Below is a small trained network, with its code and all its weights. Each question gives an input and a target symbol and asks what happens when units are switched off, that is, made to give their printed mean instead of their output.

import numpy as np


def w(rows, s, z=0):
    codes = np.array(rows[::2]) - 128.0
    scale = np.full(codes.shape[1], s)
    scale[-1] = z or s
    return codes * scale


def norm(h):
    return h / np.sqrt((h * h).mean(-1, keepdims=True) + 1e-5)


def f(y):
    return y / 2 * (1 + np.tanh(0.7978845608 * (y + 0.044715 * y**3)))


def softmax(a):
    e = np.exp(a - a.max(-1, keepdims=True))
    return e / e.sum(-1, keepdims=True)


def log_softmax(a):
    a = a - a.max(-1, keepdims=True)
    return a - np.log(np.exp(a).sum(-1, keepdims=True))


def net(x, mask):
    ids = ['Ψαβγεζηθλμξπστφω'.index(c) for c in x.split()]
    T = len(ids)
    res = E[ids] + P[:T]
    u = 0
    for l in range(2):
        q, k, v = (norm(res) @ M[l].T for M in (Q, K, V))
        z = softmax(np.where(np.tri(T) > 0, q @ k.T / 3**0.5, -1e9)) @ v
        res = res + np.where(mask[u], z, O[l][:, -1]) @ O[l][:, :-1]
        u += 1
        y = f(norm(res) @ A[l][:, :-1].T + A[l][:, -1])
        res = res + np.where(mask[u : u + 12], y, B[l][:, -1]) @ B[l][:, :-1]
        u += 12
    return log_softmax(norm(res)[-1] @ U[:, :-1].T + U[:, -1])


Q, K, V, O, A, B = {}, {}, {}, {}, {}, {}
E = w([
[151,177,124,125],'Ψ',
[128,160,139,47],'α',
[129,180,189,81],'β',
[51,6,133,149],'γ',
[103,46,179,178],'ε',
[220,128,82,155],'ζ',
[127,187,202,164],'η',
[160,167,145,218],'θ',
[101,122,185,200],'λ',
[216,150,129,116],'μ',
[70,142,77,85],'ξ',
[93,149,95,41],'π',
[121,42,120,139],'σ',
[195,150,158,172],'τ',
[40,128,160,207],'φ',
[151,54,100,76],'ω',
],0.026)
P = w([
[198,59,253,43],'0',
[180,73,240,53],'1',
[163,88,217,60],'2',
[155,109,197,79],'3',
[148,121,178,100],'4',
[138,147,152,105],'5',
[132,146,136,138],'6',
[122,160,117,154],'7',
[113,168,104,180],'8',
[103,172,89,211],'9',
[96,180,79,237],'10',
],0.0047)
Q[0] = w([
[207,242,218,39],'0.h1',
[253,101,121,176],'0.h1',
[158,138,13,13],'0.h1',
],0.05)
K[0] = w([
[215,165,229,51],'0.h1',
[224,100,106,167],'0.h1',
[134,93,43,2],'0.h1',
],0.057)
V[0] = w([
[75,162,24,167],'0.h1',
[105,153,119,131],'0.h1',
[62,167,1,175],'0.h1',
],0.0077)
O[0] = w([
[211,118,221,39,26],'0.h1',
[148,132,125,91,119],'0.h1',
[238,118,251,8,3],'0.h1',
],0.0035,0.0033)
A[0] = w([
[4,157,47,123,53],'0.n1',
[142,74,162,136,59],'0.n2',
[114,81,163,132,120],'0.n3',
[43,170,107,67,77],'0.n4',
[109,154,112,167,133],'0.n5',
[236,131,231,79,130],'0.n6',
[107,130,82,52,101],'0.n7',
[177,94,110,167,95],'0.n8',
[118,106,12,154,140],'0.n9',
[232,75,70,100,119],'0.n10',
[68,157,5,178,4],'0.n11',
[72,178,68,85,149],'0.n12',
],0.018,0.012)
B[0] = w([
[65,127,76,197,178],'0.n1',
[150,13,160,150,133],'0.n2',
[87,98,168,161,165],'0.n3',
[189,95,37,156,231],'0.n4',
[134,166,148,190,185],'0.n5',
[163,181,127,47,160],'0.n6',
[57,67,166,108,218],'0.n7',
[181,150,23,108,166],'0.n8',
[115,95,33,146,191],'0.n9',
[25,216,31,115,197],'0.n10',
[185,164,248,4,130],'0.n11',
[185,141,209,126,255],'0.n12',
],0.028,0.0072)
Q[1] = w([
[10,35,102,85],'1.h1',
[48,254,62,133],'1.h1',
[14,174,202,211],'1.h1',
],0.044)
K[1] = w([
[2,52,118,90],'1.h1',
[62,247,52,138],'1.h1',
[50,158,181,236],'1.h1',
],0.044)
V[1] = w([
[104,28,146,216],'1.h1',
[81,142,88,1],'1.h1',
[253,90,244,49],'1.h1',
],0.012)
O[1] = w([
[220,215,114,124,225],'1.h1',
[96,140,219,196,1],'1.h1',
[88,215,10,174,98],'1.h1',
],0.012,0.0054)
A[1] = w([
[92,147,105,56,62],'1.n1',
[152,132,143,140,66],'1.n2',
[114,115,131,128,103],'1.n3',
[125,160,180,71,2],'1.n4',
[122,153,93,131,127],'1.n5',
[127,116,98,117,69],'1.n6',
[153,98,155,93,67],'1.n7',
[119,78,133,77,19],'1.n8',
[182,166,120,2,146],'1.n9',
[87,143,169,106,145],'1.n10',
[142,148,143,123,114],'1.n11',
[119,130,124,163,110],'1.n12',
],0.042,0.0075)
B[1] = w([
[77,5,127,180,179],'1.n1',
[97,132,130,94,157],'1.n2',
[140,122,130,108,130],'1.n3',
[161,167,64,207,142],'1.n4',
[154,101,101,176,248],'1.n5',
[131,172,129,143,183],'1.n6',
[180,103,131,152,135],'1.n7',
[82,192,137,130,151],'1.n8',
[201,229,183,2,250],'1.n9',
[137,133,206,94,152],'1.n10',
[114,158,143,99,155],'1.n11',
[128,125,93,123,168],'1.n12',
],0.052,0.011)
U = w([
[207,155,112,85,173],'Ψ',
[169,169,51,225,32],'α',
[119,114,135,141,110],'β',
[124,111,207,241,133],'γ',
[198,43,170,143,93],'ε',
[106,90,16,57,24],'ζ',
[124,200,198,237,66],'η',
[114,118,136,144,125],'θ',
[64,134,109,79,123],'λ',
[122,40,135,21,61],'μ',
[100,126,128,126,137],'ξ',
[86,126,126,115,184],'π',
[45,196,97,169,101],'σ',
[79,149,118,134,135],'τ',
[115,91,253,136,154],'φ',
[47,81,167,128,255],'ω',
],0.019,0.0053)

Each question gives the input, a string of symbols that net reads in full, and the target symbol t.
The units are the heads (3 rows each of Q, K, V and O) and the neurons (one row each of A and B). Each row of codes is followed by its name. A weight is (code - 128) times the scale printed after its matrix; where a second scale follows, it is the last column's (O, A, B and U).
mask holds one flag per unit, layer by layer, with each layer's heads first. A switched-off unit (its flag False) gives its mean, the last column of its rows in O or B, instead of its output. The means were averaged over made-up inputs and are rounded, as every weight is.
A unit's drop is (log p(t) with every unit on - log p(t) with that unit switched off) / (log p(t) with every unit on - log p(t) with every unit switched off).
The circuit of an input: a set's keep is (log p(t) with only the set's units on - log p(t) with every unit switched off) / (log p(t) with every unit on - log p(t) with every unit switched off). Starting from the 12 units with the biggest drops (on a tie, the unit counted first), units are removed one at a time, each time the one whose removal leaves the highest keep (on an exact tie, the one counted first), for as long as the keep stays at least 0.8.
circuit, biggest first: the units of the circuit, biggest drop first
k most important neurons: the k neurons with the biggest drops, biggest first
k most important neurons of layer l: the k neurons of layer l with the biggest drops, biggest first
drop when u is switched off: that unit's drop, to one decimal
input ω θ η γ η β ζ λ, target λ: most important neuron of layer 1 : [1.n9]
input η ω ω θ σ, target ω: circuit, biggest first : [1.h1 1.n9 1.n5]
input η μ θ ω μ ζ α ξ ε, target ε: 4 most important neurons : [0.n3 0.n4 1.n9 0.n12]
input σ π θ γ β θ, target α: 3 most important neurons : [1.n9 1.n1 0.n10]
input ω ω β α β, target α: circuit, biggest first : [0.h1 0.n4 1.n9]
input π θ γ σ α μ π Ψ η, target η: 3 most important neurons : [0.n4 1.n4 1.n9]
input β α λ, target λ: 3 most important neurons : [0.n10 0.n4 0.n7]
input ω α ε, target ε: 2 most important neurons : [0.n4 1.n9]
input ε ω ω φ Ψ σ, target φ: circuit, biggest first : [0.n10 1.h1]
input Ψ ξ ξ, target α: circuit, biggest first : [0.n4 0.n1]
input β ε λ τ η μ π η τ, target α: 2 most important neurons : [1.n9 0.n7]
input σ π π η μ γ, target γ: 2 most important neurons : [1.n9 0.n4]
input ξ τ ξ, target α: 2 most important neurons of layer 0 : [0.n4 0.n12]
input φ ε ω β η φ σ, target φ: circuit, biggest first : [1.h1 0.n10]
input γ π α φ ω, target ω: circuit, biggest first : [0.n10 1.n1]
input λ λ λ σ, target σ: 4 most important neurons : [1.n8 0.n9 0.n12 1.n9]
input φ σ λ, target φ: 2 most important neurons of layer 0 : [0.n12 0.n4]
input θ α τ θ η ζ, target ζ: 2 most important neurons : [0.n10 1.n1]
input π Ψ θ ξ ζ φ λ, target φ: 3 most important neurons : [0.n4 0.n12 0.n6]
input θ μ μ θ τ θ γ φ θ ζ, target ζ: 2 most important neurons : [0.n10 0.n8]
input τ θ τ θ φ μ Ψ ζ τ, target α: 4 most important neurons : [1.n9 0.n9 0.n7 1.n1]
input γ φ τ π ξ ω σ, target ω: most important neuron : [0.n10]
input γ ω ξ β Ψ σ ω θ ω ξ μ, target μ: 3 most important neurons : [0.n6 1.n1 1.n9]
input λ ω ω θ π α σ, target σ: 3 most important neurons of layer 1 : [1.n8 1.n9 1.n1]
input ε ω η π α ω α, target α: 3 most important neurons : [0.n4 1.n9 0.n12]
input ζ α α μ θ μ ξ ε β θ, target α: drop when 1.n9 is switched off : 0.4
input β β σ θ β α θ ξ α, target α: drop when 0.h1 is switched off : 1.0
input β α φ η, target η: drop when 1.n8 is switched off : 0.0
input σ β ξ μ ζ η φ, target φ: drop when 1.n9 is switched off : 0.1
